(in the rows, 128 means zero)
Each row has a class, written after it, and each block has its own classes.
[118 111 167  83 172 166 190  62 152  89 125 122 107 107 112  98 102 160
 146 121 138  64 133 108 124 144 118 132  99 165  64  61] | duvup
[228  84 157 113 165 189  92 232 127 125  93 124  69 137 171 117 100 151
 106 126 159 196 136  93 174 106  37  68 119  86  79 162] | gub
[148 118 193 121 172 143 176  94 138  89 119 106 108 110 136 122 102 148
 136 137 129  84 126 104 117 135 102  95  83 171  67  78] | guba
[ 78 120 149 137  98 128 209  93 100 110 151 145 120 116 126  84 129 118
 157 115 123  74 138 116 127 125 147 127 117 164 124  78] | duvup
[163 106 107  73 108 187 117 148 122 105 106 155 122 132 103  91 112 130
 131 112 131 147 164 113 160 133  90 124 165 116 118 109] | mene
[ 77 111 142 145  92  90 199 128 101 131 156 145 147 114 160 100 156 114
 165 129 120  99 125 151 106 124 157  96 138 151 150  89] | Zigis
[ 52 144  41  84  53 131 147  77 124 127 149 187 175 137  62  80 143 107
 162 108 101 100 142 108 151 157 191 190 154 134 173  92] | duvup
[115 131  95  81 124 185 136  92 143  99 129 160 143 141  68 110 112 122
 165 106 124 114 136 105 157 145 121 169 154 158 151  77] | Teru
[157 105 174 136 136 118 155 152 117 129 108 117 116 113 166 123 130 146
 114 140 146 129 147 139 112 129  96  74 122 137  86 112] | Dov
[ 86 122 150 143  82  94 172 164  85 120 138 158 147 107 171 111 146  97
 149 123 112 118 138 121 115 120 111 103 152 152 142 104] | Bul
[122 127  94 105  84 157 119 147 106 123 123 153 134 145 120  97 134 108
 163 128 129 138 153 124 158 134 119 137 162 111 139 110] | Dov
[117 131  84  98  94 138 121 142 122 125 122 165 145 138 122 117 144 118
 151 117 104 133 142 138 142 130 135 147 175 120 155 113] | tuku
[180 104 159  59 170 219 126 118 178  92  98 121 125 131  90 120  88 147
 140 122 157 109 137  57 178 128  58 138  97 150  49 108] | lomo
[161  92 105  92  96 163 114 200 117 131 106 178 139 133 147 110 118  96
 172 125 134 167 120 113 156 104  91 100 141  98 134 132] | Zigis
[104 118 174 116 164 134 202  94 128 100 147 128 136  94 129 111 124 143
 139 123 138  83 142 107 130 146 117 110  96 188  71  61] | gub
[183 126 113 107  92 176  75 194 128 112 108 120 123 124 137 114 127 111
 151 108 152 159 191 122 158 110  82 107 203  67 108 148] | Teru
[139 124 179 138 124 131 162 154 103 126 135 128 119 112 201 138 152 121
 151 123 139 126 131 148 110 103  97  85 141 124 110 107] | tuku
[ 95 133 154 133 110 112 173 127  95 105 136 149 150 103 156 126 131 105
 168 139 109 101 115 132 112 124 130 127 104 159 131  89] | guba
[103 132 144 109 112 125 156  92 118  94 121 128 127 125 124 111 124 130
 155 121 101  74 160 137 126 112 153 143 152 165 120  86] | Bul
[ 97 105  66 100  76 126 134 156  94 122 120 190 161 132 125  84 121  81
 163 120 111 132 149 128 138 120 138 140 170 136 181 119] | Bul
[191 106 136  71 115 191 120 177 137 109 105 143 109 137 131  99 107 137
 150 113 157 143 152  89 160 129  62 121 124 110  73 115] | duvup
[ 23 142 100 122 111 110 183  65 116 117 154 152 171 108  96 119 137 119
 150 124  98  66 141 138 116 143 174 188 158 193 188  72] | Dov
[111 127  99  65 114 206 156  92 157 102 120 157 136 118  63 116  85 134
 197 127 110  86 117  98 166 141 154 184 111 159 130  84] | guba
[187  94 143 103  89 174 115 199 130 112 100 148 101 141 134 101 109 121
 145 127 150 142 140  91 153 120  78 116 124 115  82 123] | duvup
[159 109 218 108 136 160 158 130 131 105 108  95 103 100 144 121 112 153
 115 148 160 108 147 108 125 138  81  94 103 169  45  77] | mene
[ 71 120 156 120 109 109 214  72 109  84 148 136 128  96 141  94 129 125
 167 118 104  64 145 128  88 149 167 134 121 192 126  46] | lomo
[122 111 183 141 100 126 176 181  98 126 137 142 113 106 187 112 133 120
 150 124 140 118 133 115 130 111  99 103 105 150 107 116] | duvup
[ 89 124 170 114 148 136 200  94 106  94 144 133 134  97 154 110 121 125
 161 126 124  95 134 116 124 140 128 124 103 185 111  67] | lomo
[178  94 213  96 187 177 164 116 148  93 101  93  88  97 123 114  93 174
  93 133 173 105 159  98 129 134  49  98 109 171  24  87] | Bul
[ 82 109 145 125 126 127 198 128 121 117 136 165 155  97 155 118 137 119
 157 122 127  84 126 138 104 124 138 114 127 165 117  72] | Teru
[132 121 200  97 190 170 190  53 156  93 131 106 110  85 118 123  95 156
 131 139 152  80 120  82 118 160 102 110  55 187  38  54] | guba
[162 116 112  70 149 190 120 115 169 111 108 130 130 131  85 109  88 130
 165 123 136 113 156 101 165 146 106 132 140 139  84 100] | guba
[174 101 124  72 104 207 139 196 126 109  86 169 103 128 120  97  93 133
 148 118 129 131 158  84 171 121  69 122 128 130  89 117] | Bul
[140 104 123  82 107 190 149 177 121 119 111 175 125 120 141 107  99 113
 182 124 129 134 114  88 158 116  84 128 111 126 117 103] | guba
[173  97 108 107  97 139 123 212  95 125 111 169 122 147 163  94 119  99
 156 125 138 156 132 111 148 126  86 106 113 124 126 127] | Vek
[138 120 117  51 124 195 111  98 157  97 114 143 113 136  82  98 104 145
 152 114 127 103 149  89 157 150 112 162 134 146  83  83] | mene
[149 112 105  86 125 193 152 151 133  94 109 153 123 119 104  96  93 132
 153 130 123 107 161 103 150 148 115 136 122 150 102  89] | guba
[126 101 172 131 154 138 162  92 118  91 124 116 121 107 132 110 112 117
 137 138 144  90 136 130 120 108 121 110 119 162  99  80] | gub
[117 113  71  85  73 152 144 136 110 128 127 178 147 135 115  78 137 102
 169 112 123 130 142 123 162 132 141 130 155 104 141 102] | Vek
[115 124  55 113  48 111  90 177  89 122 110 164 178 140 149 101 151  72
 175 119  97 168 175 164 145 104 157 117 242  73 198 135] | lomo
[ 75 124 136 119 115 136 196 107 110  99 130 148 134 116 118 109 127 127
 132 131 100  81 136 126 115 131 135 148 147 164 141  66] | Bul
[ 98 132 153 136 122 130 183 122  85 115 143 147 126  98 170 126 147 127
 139 121 126 122 120 122 118 112 123 101 126 132 118  91] | tuku
[ 59 105 136 143  87  99 173 120  90 123 140 165 149  98 142  99 143  95
 157 125 118  93 134 158 116 104 151 133 158 161 156 114] | Bul
[129 106 180 132 123 123 155 173 107 132 123 134 125  94 184 127 128 117
 165 130 144 125 130 130 119 104  89  76 120 145 103 118] | Zigis
[ 99 119 181  87 163 166 197  63 148  88 133 122 102  83 118 112  97 158
 158 119 136  74 125 100 119 153 126 143  92 199  84  42] | Teru
[ 90 106 175 126 100 119 206 122 106 104 143 154 128 112 130  94 130 127
 168 121 123  83 126 133 133 131 126 137 119 200 123  72] | duvup
[147 122  98  63 123 187 124 148 118 103 106 166 129 122 131 117 104 117
 175 116 126 127 129 102 144 133  95 145 120 129 127  92] | Vek
[168 112 104  91 118 162 118 181 105  97 108 166 126 149 159  95 130 123
 138 110 126 147 160 122 144 112  96 116 145 110 127 109] | Teru
[ 68 127 140 142 116 107 178  79 108 123 147 133 145 116 122 118 139 112
 150 126 116  92 128 141 115 109 153 126 148 161 158  83] | Zigis
[208  98 151  94 129 176  97 187 148  95  97 116 113 141 116 111 104 146
 137 123 146 147 147  91 172 120  49 104 153 114  82 133] | guba
[128 118 168 136  76 100 148 147 107 127 121 119 135 116 165 102 157 109
 132 133 125 121 168 162 128 109 121  93 175 117 124 129] | Bul
[139 103 183 126 177 161 166 135 139 112 123 109 109  98 134 118 102 140
 113 134 159 108 155 115 140 133  84 110 126 166  69  99] | duvup
[173 108 123  90 146 198 127 166 131 103 104 150 108 115 116 113 104 137
 131 116 144 140 144  89 169 121  66 117 133 113  74 127] | tuku
[114 120 179 131 117 121 190 129 102  88 130 137 129 101 155 118 126 121
 147 131 115  99 134 110 111 135 120 118  95 184 109  79] | lomo
[ 81 123 150 128  85 110 169 150  79 121 121 152 111 106 183  96 151 123
 155 130  97 123 133 147 119 129 108 104 156 121 153  94] | Dov
[124 110 180 140 113 114 160 165  94 120 128 139 134 107 185 118 128  99
 168 136 129 123 124 140 125 103  91  99 121 153 129 114] | guba
[ 93 121  63  92  77 137 158 151 107 123 133 190 158 131 120  84 140 102
 181 101  99 124 142 117 168 124 138 128 181 107 148 111] | tuku
[185  95 196 128 146 123 142 181 100 123  88 114  86  93 193 121 107 123
 121 148 158 152 130 134 101 129  52  60 100 123  59 105] | Vek
[ 69 127 148 112 121 124 184  65 120 100 142 148 131 110 125 114 131 132
 163 127 108  69 123 127 114 138 162 155 111 190 127  57] | Dov
[ 54 115 108 148  85  96 185 153  71 130 142 178 171  99 162 106 136  90
 181 130 104 107 127 160 116 103 161 124 151 151 182 105] | guba
[126 109 104  96  87 167 121 174  99 126 122 194 149 140 154 105 143  90
 174 110 129 136 137 132 148  95  96 130 159 115 150 130] | Bul
[103 106 161 127 125 119 192 117 110 109 117 127 101  99 145 105 103 138
 149 148 114 102 123 129 120 140 147 112 111 163 112  77] | Dov
[154  98 182 126 139 125 182 129 126 111 111 113  89 109 159 111 106 134
 138 136 137  95 134 127  93 144 108  83 104 168  77  64] | Vek
[145 108 102  71 121 201 151 152 134 103 111 173 127 129 120 113  98 124
 175 120 124 122 125  87 157 131 104 136 119 119 106  90] | Dov
[109 119  85 109  70 133 120 207  71 148 122 188 158 115 181  99 146  72
 161 126 133 171 144 126 147 113  91 114 162 101 170 141] | tuku
[118 106 167 121 117 138 203 140 107  96 119 153 142  89 144 103 121 120
 142 130 135 100 143 122 124 131 112  99 110 172  99  71] | Teru
[113 121  82  68 104 196 134 106 141 105 119 172 141 132  72 105 105 129
 176 114 122 111 129 105 161 140 141 175 147 140 143  88] | duvup
[ 60 149  54  83  97 152 154 104 102 119 131 195 157 138 108 112 127 102
 177 121  88  98 122 115 136 131 166 192 130 150 174  77] | tuku
[150 116 186 124 175 147 156 145 105  93 109 135 124  95 154 137 100 123
 115 134 151 136 129  86 121 128  57  88  99 161  65  81] | duvup
[ 29 136 127 119 114 106 178  49 114 112 152 147 149  97 112 108 140 125
 174 121 101  62 132 145 115 135 189 158 140 191 151  60] | gub
[ 61 129 110 169  49  48 172 162  36 139 148 162 152  99 190  95 166  80
 158 134 104 152 133 171 110 114 162  97 173 115 195 121] | tuku
[165  89 183 139 150 131 157 152 120  96 107 111 118 106 148 110 112 132
 123 139 149 118 142 115 131 114  89  57 126 141  72 102] | gub

Next block, with new classes.
[145 100 126 128 144 126 126 139 160 135 138 129 129 158 145 120 140 150
 123 113 136 135 148 168 153 113 134 128 135 138 111 132] | femu
[177 153 108  97 127 119 124 134 126  93  91  81 130  85  93  94 151 128
 125 144 135 112  95 112 163 131 125 109 119 159 157 108] | vonuf
[153 154 105  98 127 117 117 118 124 113 115 104 104 102 100 147 137 130
 119 125 153  93 114 125 145 122 125 107 165 134 160  90] | Fub
[183 134  95 129 117 116 124  95 162 110 113 103 182 116 136 117 150 172
 148  95 182 149 125 183 149 196 131 122 113  97 215 115] | Fub
[115  77 144 134 120 128 137 133 159 120 144 161 150 150 112 110 125 130
 125  81 128 153 118 104 140  81 143 139 118 128 115 133] | dit
[109 122 140 106 126 153 135 136 166 128 128 155 156 145 127 134 143 128
 129  99 129 157 133 150 127 128 133 122 119 113 142 158] | Setu
[142 133 139  89 123 144 117 145 163 153  94 107 132  92 139 105 143 139
 121 122  87 152 137 107 116 100 105 131 108 134  85 130] | Setu
[139 127 133 138 138 116 125  97 162 118 130 124 131 108 142  95 121 151
 136 136 143 132 108  76 136 108 107  90 110 126 112 110] | nosud
[108 164 137  96  86 156 105 155  94 119 113  93 118 158  95 187 148  93
 119 173 135 113 114  98  91 148 109 118 144 133 194 129] | ritak
[109  92 129 141 150 150 130 109 129 115 142 117 161 128 159 103 128 119
 131 144 119 182 136 169 150 175 111 120 125 103 118 166] | femu
[111 118 102 113 181 149 132 115 132 102 158 143 140 176 114 105 122 152
 112  97 135 146 154 202 143 143 142 118 137 118 165 113] | vonuf
[ 90 132 151 127 120 123 117 125 109 121 103 104 116 135 159 132 127  91
 132 155 126 128 143 169 125 134 122 135 152 131 116 163] | tufot
[107 124 147 142  99 137 139  76 123 135 134 149 146 132 150 151 134 117
 115 125 141 139 163 175 142 147 128 127 162  95 166 151] | ritak
[145 125 150 121 164 115 121 106 169 129 132 108 124 100 135 106 134 158
 148 128 139 139 122  94 142 139  94  84 109 128  83  97] | ritak
[143 163 112  90 116 101 105 151 102 100  73 105 100 135 111 157 149 169
 137 126 132 125 101  96 126 104 135  94 136 137 175  84] | Setu
[ 95 100 122 107  91 143 117 101 139 129  84 107 183  74 140  65 162 146
 138 119  66 176 112  90 108 145 114 158 120 105 102 197] | Fub
[122 135 138 113 107  92 120  83 138 136 135 120 129  94 141 111 135 141
 125 140 135 115 134 127 111 123 123 137 119 141 120 134] | pap
[150 180 110 147 102 109 111 155 130 130  92 128 107 122 106 129 155 143
 115 128 141 103 116 113 111 116 150 151 124  83 158  97] | Setu
[136 167 116 104 130 114 119 124 127 109 111 110 123 118  99 127 142 124
 122 143 142 102 113 101 132 129 133 103 131 145 161 118] | Vume
[111 115 135 133  95 147 132 115  89 137  88 130 142 145 167 137 142 102
 136 113 117 145 131 149 120 139 128 139 150  96 149 162] | Vume
[150 166 112 119 127 122 111 150 141 120 111 101 123 103 101 130 131 137
 133 140 146 104 117 106 149 123 134 121 150 124 138 105] | Tar
[148 138 133 152 124 124 107 143 193 139  98 122 132  90 138  97 162 166
 124 129 115 139 126 116 119 111 109 128 104 107 103 119] | Fub
[ 91 135 111 129 148 140 138 142 106 116  83 142 117 137 144 117 111  83
 110 109  99 146 141 172 118 122 126 137 149 115 110 143] | nosud
[ 69 128 155 166 160 103 132  83 104 131 139 153 143 123 151 129 112 117
 132 154 120 140 153 160 113 159 126 121 110 128 132 146] | Vume
[144 105 131 131 145 122 127 159 181 144 108 137 119  78 130 115 136 118
 154  99 143 135  84  80 132 136  97 120  97 101  62 126] | Fub
[123 120  96 118 175 155 134 101 130 110 167 129 124 133 117 107 117 162
 108  99 125 158 152 194 157 116 147 109 160 149 154 109] | tufot
[103 114 156 143 137  84 107 153 171 160  77 153 121  96 116 120 138 163
 151 100 142 131 110  44 124  98 134 113  87 137 104 132] | tufot
[165 145 117 171 138 127 115  63 234 102 162 103 136 119 150  70 151 174
 103 126 153 143 161 152 125 150 116 115 123  85 121 131] | ritak
[124 179 121  93 104 137 108 156 158  82 106 122 112 163  97 136 135 145
 124 115 140  88 126 141 137  94 161 139 157 118 163 112] | Vume
[130 120 139 127 151 152 124 149 194 130 140 127 106 115 123 100 143 140
 113 134 109 151 125 113 139 115  90 100 112 100  74 120] | Setu
[165 165 103  95 123 111 122 127 121  97 116 106  97 114 112 135 135 162
 114 127 133 110 127 140 144 106 146 113 138 149 157  88] | tufot
[143 167 115  89 125 111 118 114 129  80 116 110 114 129 104 150 141 136
 121 131 162  90 121 155 148 126 153 105 156 140 179 110] | mov
[109 155 113 114 134 126 106 137 128 118  70 109 124 112  97 119 148 130
 124 121 131 104 126 131 139 106 153 122 164 173 173 151] | vonuf
[147 155 114  92 117 122 131 115 119 104 112 106 138 111  89 131 154 130
 112 136 127 101 121 117 148 136 141 113 147 135 167 127] | Tar
[135 103 122 104 138 108 121 165 148 119 143 136 132 159 103 114 157 123
  94 104 141 139 138 135 148  87 138 135 160 109  95 107] | Tar
[141 131 146 118 117 133 115 138 158 140 116 112 109 120 139 115 140 112
 123 141 136 133 116 110 117  91 124 132 100 130 114 143] | Tar
[128 180 117 111 103 123 114 149 157 100 103 128 111 131  87 139 140 133
 120 122 149 113 118 132 131 116 135 118 142 126 179 106] | Vume
[129 115 147 113 120 132 130 129 145 154 125 134 145 111 119 108 155 133
 126 103 122 160 129  92 124 116 124 120 125 130 102 134] | tufot
[ 91 129 123 133 140 146 124 118 156 112 186 151 134 158 114 113 107 164
 131 133 145 147 132 158 136 127 143 127 116 120 160 122] | pap
[113 114 112 142 163 127 117 179 137 138 132 136 130 176 129 115 118 135
 129 124 147 158 129 153 140 120 123 121 109 106 139 113] | dit
[115 127 129 140 128 154 120 171 189 151 103 133 134 110 125 116 115 129
 145 131 120 123 115 101 133 120  96 118 110 128 104 133] | mov
[ 97 137 145 164 172 123 108 130 226 141 156 146 141 109 132 115  94 154
 171 131 155 143 105  41 103  95 112  83  98 171  87 136] | Setu
[136 125 139 128 103 134 116 128 159 183  99 125 117 120 133 128 134 131
 147  98 151 131 121  84 108 107 113 119 129 133 130 121] | mov
[127 139 145 139 124 135 120 125 114 131 122 124 139 144 155 125 138 122
 145 124 138 151 129 110 113 132 147 141 135  91 103 133] | ritak
[151 147 122 136 113 105 103 174 185 154 109 131 124 133 129 130 161 177
 132 100 141 133 132 103  89 120 112 126 117 114 103  95] | pap
[117 135 145 133 122 126 126 130 156 147 118 151 140 107 116 125 136 120
 137 111 142 145 115  70 120 132 103 100 124 101 115 114] | Vume
[154 158 115  78 119 113 129  96 112  88 118  95 124 103  97 129 135 116
 104 127 142  95 133 162 163 121 149 124 160 139 173 117] | dit
[136 126 139 169  99 134 120 127 169 166 109 146 134  96 157 119 136 130
 106 113 114 140 151 124  91 103 119 156 106 111 112 139] | tufot
[107 142 103 116 142 179 136 145 140 136 157 168 157 146  99 120 134 156
 121  89 125 166 145 183 126 152 129 129 141  93 168 118] | vonuf
[165 150 113 104 153  84 113 117  90  92 122 113 105 119 113 135 158 171
 121 134 146 100 103  80 148 112 136  77 147 113 132  57] | Vume
[144 100 145 117 156 120 117  94 162 138 111 112 108  61 122  96 150 146
 120 118 124 140 110  69 154  93 115  90 119 144  93 120] | Fub
[139 141 122 109 108  95 122 141 165 127 122 128 121  95 135 114 116 115
 119 138 130 122 126 110 128  92 117 142 111 145  91 129] | Vume
[149 126 140 124 132 123 134 104 167 125 118 124 130  89 127  98 148 142
 134 120 125 135 117 113 149 139 106 103 120 122  99 125] | femu
[118 134 127 119 126 141 130 111 103 142  98 114 132 137 166  97 131 107
 128 129 123 156 141 155 136 120 132 131 148 110 122 152] | nosud
[129  81 154 111 104 103 119 126 128 118 123 122 131 107 159 147 131 127
 126 147 138 100 126 150 173  87 110 125 162 133  95 122] | mov
[110  96 145 115 125 102 125 146 176 132 153 149 148 152 110 121 132 126
 127 117 157 141 134 118 144 113 134 130 118 135 106 138] | mov
[137 184 130 101 119 109 119 120 146 102 132 126 125 133  98 133 139 166
 141 137 161 109 124 139 134 130 152 112 116 151 186 116] | vonuf
[126 120 132 145 120 159 135 112 106 152 138 110  99 114 156 122 114  97
 136 140 119 155 129 135 132 124 120 142 144 126 100 146] | ritak
[134 151 141 103 141  87 126 103 145 121 156 132 121 150 123 119 142 160
 136 137 160 139 117  72 109 141  96  69 113 105 109  82] | nosud
[102 124 124 110 132 134 135 120 125 126 171 166 130 169 115 135 110 136
 116 116 147 123 144 152 149 113 146 130 141 102 153 113] | Vume
[109 123 137 156 151 137 122 140 186 143 127 169 128 104 114 111 130 149
 128  90 141 154 114  96 119  91 119  99 116 126 115 108] | tufot
[ 98 107 140 149 102 136 139 121  85 142  80 134 152 122 148 138 133 104
 136 112  86 135 145 147 127 149 131 161 161 107 120 154] | Fub
[132 143 113 148 110 134 138 109 130 128 130 140 136 136 155 115 129 141
 120 106 117 154 157 179 121 132 128 134 161 106 126 112] | pap
[ 97 130 140 148 111 134 124 124 116 127 109 133 140 127 153 137 131 118
 129 134 122 136 145 168 127 134 134 140 150 113 140 157] | tufot
[138 192 121 120 102 106 110 135 143  97 118 129 131 103 105 145 124 136
 135 145 161 102 111 103 115 106 148 126 133 154 167 113] | vonuf
[139 104 100  64 175 152 118 166 134 114 163 108  91 164 121 121 114 149
 125 122 155 161 118 171 173 109 141 107 108 147 142 108] | pap
[159 129  87 177 115 117 120 181 211 107  86 121 242 155 132  59 203 152
 120  98 120 145 121 143  96 151 115 143 118 101 130 161] | dit
[124 117 127 130 158 114 135 129 220 138 205 169 139 167 147 126  80 157
 131 117 172 166 162 147 124 156 100 103  69 107 110 104] | pap
[106 106 142 137 146 114 122 153 168 132 144 132 149 163 125  92 135 132
 129 123 137 155 144 112 135 131 139 135 113 118  86 149] | tufot
[121 132 112 153 130 132 158  94 168 126 192 201 201 174  99 109 154 155
  91  85 127 151 147 133  69 145 121 108 113 113 165  94] | pap
[126  99 138 124 126 120 131 135 157 151 139 163 149 156 119 126 157 132
 117  91 164 125 141 145 138 121 135 130 135 114 140 139] | vonuf
[105 135 127 160 123 146 112 151 141 141  82 138 121 103 148 128 118 118
 131 106 129 131 134 144 133 108 125 138 165  95 118 128] | tufot
[ 96 113  99 152 132 195 155  77 128 141 196 168 138 116 152 114  75 113
 138 123 143 203 117 146 145 152 120 114 123  70 166 157] | Setu
[131 123 154 150 154 120 116 113 190 151 133 125  97  86 134 112 125 135
 141 138 152 141 113  94 135 115 107  98  90 139 102 127] | Fub
[120  74 129 149 147 136 130 171 141 169 140 142 131 190 146 111 118 119
 140 101 125 157 134 114 117 105 136 158 107 128  82 134] | Fub
